Below are the code and all the weights of a small trained network. Each question names an input and a class and asks about switching units off, where a switched-off unit gives its printed mean instead of its output.

import numpy as np


def w(rows, s, z=0):
    codes = np.array(rows[::2]) - 128.0
    scale = np.full(codes.shape[1], s)
    scale[-1] = z or s
    return codes * scale


def f(y):
    return y / 2 * (1 + np.tanh(0.7978845608 * (y + 0.044715 * y**3)))


def log_softmax(a):
    a = a - a.max(-1, keepdims=True)
    return a - np.log(np.exp(a).sum(-1, keepdims=True))


def net(x, mask):
    res = np.array(x, float).reshape(1, 6) / 4 @ E
    y = f(res @ A[0][:, :-1].T + A[0][:, -1])
    res = res + np.where(mask, y, B[0][:, -1]) @ B[0][:, :-1]
    return log_softmax(res[-1] @ U[:, :-1].T + U[:, -1])


A, B = {}, {}
E = w([
[164,20,139,130],'x0',
[189,184,72,135],'x1',
[124,101,94,194],'x2',
[116,144,198,246],'x3',
[169,170,107,153],'x4',
[254,153,181,129],'x5',
],0.0068)
A[0] = w([
[151,71,152,48,208],'neuron 1',
[33,42,141,99,119],'neuron 2',
[111,240,172,196,241],'neuron 3',
[252,97,191,138,134],'neuron 4',
[98,94,148,238,183],'neuron 5',
[100,230,181,235,231],'neuron 6',
[116,53,70,162,160],'neuron 7',
[155,202,21,57,230],'neuron 8',
[156,187,59,185,213],'neuron 9',
[73,222,139,87,252],'neuron 10',
[77,61,162,44,142],'neuron 11',
[44,1,105,170,137],'neuron 12',
[225,147,162,129,208],'neuron 13',
[97,64,132,226,140],'neuron 14',
[33,104,162,24,170],'neuron 15',
],0.0066,0.0044)
B[0] = w([
[143,44,49,180,209],'neuron 1',
[116,92,115,166,202],'neuron 2',
[187,119,123,45,240],'neuron 3',
[179,64,164,224,206],'neuron 4',
[57,164,190,54,207],'neuron 5',
[166,150,149,49,251],'neuron 6',
[66,119,129,130,178],'neuron 7',
[84,127,3,40,255],'neuron 8',
[156,82,88,19,210],'neuron 9',
[149,75,72,51,226],'neuron 10',
[154,67,67,183,189],'neuron 11',
[65,111,190,189,229],'neuron 12',
[251,45,127,155,221],'neuron 13',
[59,192,186,111,185],'neuron 14',
[150,32,71,150,215],'neuron 15',
],0.0068,0.0049)
U = w([
[169,192,210,105,144],'0',
[123,254,85,202,1],'1',
[167,48,117,216,115],'2',
[30,151,167,165,132],'3',
[134,131,47,18,174],'4',
],0.008,0.0066)

Each question gives the input, the list of numbers given to net, and the class t.
The units are the neurons (one row each of A and B). Each row of codes is followed by its name. A weight is (code - 128) times the scale printed after its matrix; where a second scale follows, it is the last column's (A, B and U).
mask holds one flag per neuron, in row order. A switched-off neuron (its flag False) gives its mean, the last column of its row in B, instead of its output. The means were averaged over made-up inputs and are rounded, as every weight is.
A unit's drop is (log p(t) with every unit on - log p(t) with that unit switched off) / (log p(t) with every unit on - log p(t) with every unit switched off).
The circuit of an input: a set's keep is (log p(t) with only the set's units on - log p(t) with every unit switched off) / (log p(t) with every unit on - log p(t) with every unit switched off). Starting from the 12 units with the biggest drops (on a tie, the unit counted first), units are removed one at a time, each time the one whose removal leaves the highest keep (on an exact tie, the one counted first), for as long as the keep stays at least 0.8.
units of the circuit, in order: the units of the circuit, biggest drop first
top k neurons: the k neurons with the biggest drops, biggest first
drop when u is switched off: that unit's drop, to one decimal
input [-7,-6,3,7,-7,-2], class 0: units of the circuit, in order	[neuron 6; neuron 8]
input [8,-7,2,-3,-2,-6], class 2: top 4 neurons	[neuron 11; neuron 15; neuron 1; neuron 2]
input [8,-8,-6,6,1,-6], class 3: units of the circuit, in order	[neuron 14; neuron 12]
input [-8,-3,-6,5,6,2], class 4: units of the circuit, in order	[neuron 10; neuron 3]
input [-5,-5,-1,7,3,-4], class 0: units of the circuit, in order	[neuron 8; neuron 6; neuron 3]
input [8,-8,5,0,-7,-3], class 3: units of the circuit, in order	[neuron 14; neuron 12]
input [1,8,-1,-4,-6,6], class 2: units of the circuit, in order	[neuron 4]
input [8,-2,0,7,6,3], class 0: units of the circuit, in order	[neuron 5; neuron 14; neuron 15]
input [-3,-7,8,8,-3,0], class 0: top 2 neurons	[neuron 6; neuron 3]
input [4,0,3,0,-7,-8], class 3: drop when neuron 15 is switched off	-0.1
input [8,2,6,-5,2,-3], class 3: drop when neuron 13 is switched off	0.2
input [2,2,-5,1,-5,6], class 2: drop when neuron 13 is switched off	0.1
input [-4,8,-4,7,7,-6], class 4: drop when neuron 14 is switched off	0.0
